[[116 151]
 [110 139]
 [131 136]
 [146 139]
 [138 134]
 [144 118]
 [131 138]
 [139 100]
 [143 119]]
->
[[116 110 131 146 138 144 131 139 143]
 [151 139 136 139 134 118 138 100 119]]

[[121 132 149 126 133 130]
 [113 115 141 130 127 117]
 [135 144 133 125 133 139]
 [110 109 141 131 125 113]
 [120 130 147 126 132 128]
 [121 118 131 130 126 121]
 [139 151 135 123 135 145]
 [111 111 141 131 126 114]
 [132 140 135 125 133 137]
 [128 123 120 129 125 125]
 [125 125 130 128 128 126]
 [136 139 125 126 130 137]]
->
[[121 113 135 110 120 121 139 111 132 128 125 136]
 [132 115 144 109 130 118 151 111 140 123 125 139]
 [149 141 133 141 147 131 135 141 135 120 130 125]
 [126 130 125 131 126 130 123 131 125 129 128 126]
 [133 127 133 125 132 126 135 126 133 125 128 130]
 [130 117 139 113 128 121 145 114 137 125 126 137]]

[[134 142 133 147 130 140 120]
 [145 141 134 158 133 146 114]
 [138 150 131 154 134 146 116]
 [123 130 120 121 134 126 139]
 [144 129 135 150 126 133 124]
 [138 140 130 145 130 137 125]
 [140 132 131 143 131 137 125]
 [132 126 119 120 132 126 137]
 [122 126 134 128 121 124 127]
 [136 126 136 138 122 127 127]
 [132 126 129 125 121 122 132]]
->
[[134 145 138 123 144 138 140 132 122 136 132]
 [142 141 150 130 129 140 132 126 126 126 126]
 [133 134 131 120 135 130 131 119 134 136 129]
 [147 158 154 121 150 145 143 120 128 138 125]
 [130 133 134 134 126 130 131 132 121 122 121]
 [140 146 146 126 133 137 137 126 124 127 122]
 [120 114 116 139 124 125 125 137 127 127 132]]

[[129 132 127 134 126 130 122 131]
 [136 135 131 127 105 124 121 118]
 [123 149 124 132 134 148 123 133]
 [129 123 129 133 124 121 133 141]]
->
[[129 136 123 129]
 [132 135 149 123]
 [127 131 124 129]
 [134 127 132 133]
 [126 105 134 124]
 [130 124 148 121]
 [122 121 123 133]
 [131 118 133 141]]

[[125 148 129 131 137 119 115]
 [127 148 123 118 123 123 136]
 [143 112 116 123 122 152 133]
 [123 151 128 122 129 117 149]]
->
[[125 127 143 123]
 [148 148 112 151]
 [129 123 116 128]
 [131 118 123 122]
 [137 123 122 129]
 [119 123 152 117]
 [115 136 133 149]]

[[124 138 117 144 122 134 122]
 [122 153 117 141 134 133 115]
 [125 121 112 110 117 131 127]
 [132 133 115 125 125 132 133]
 [121 130 123 136 135 122 125]
 [125 122 117 116 119 137 124]
 [124 133 119 136 127 131 125]
 [114 137 123 134 128 129 118]
 [124 130 118 139 134 131 121]
 [122 136 123 136 131 141 119]]
->
[[124 122 125 132 121 125 124 114 124 122]
 [138 153 121 133 130 122 133 137 130 136]
 [117 117 112 115 123 117 119 123 118 123]
 [144 141 110 125 136 116 136 134 139 136]
 [122 134 117 125 135 119 127 128 134 131]
 [134 133 131 132 122 137 131 129 131 141]
 [122 115 127 133 125 124 125 118 121 119]]
---
[[106 116 122]
 [109 116 112]
 [149 139 130]
 [141 133 128]]
->
[[106 116]
 [109 116]]

[[134 104]
 [137 103]
 [136 103]
 [134 104]]
->
[[134 104]
 [137 103]]

[[103 117 152]
 [102 117 152]
 [ 99 115 156]
 [107 119 148]]
->
[[103 117]
 [102 117]]

[[115 120 133 125 129]
 [129 149 103 128 130]]
->
[[115 120]
 [129 149]]

[[127 138]
 [108 143]
 [136 154]
 [107 121]]
->
[[127 138]
 [108 143]]

[[119 110]
 [147 149]
 [125 134]
 [111 106]]
->
[[119 110]
 [147 149]]
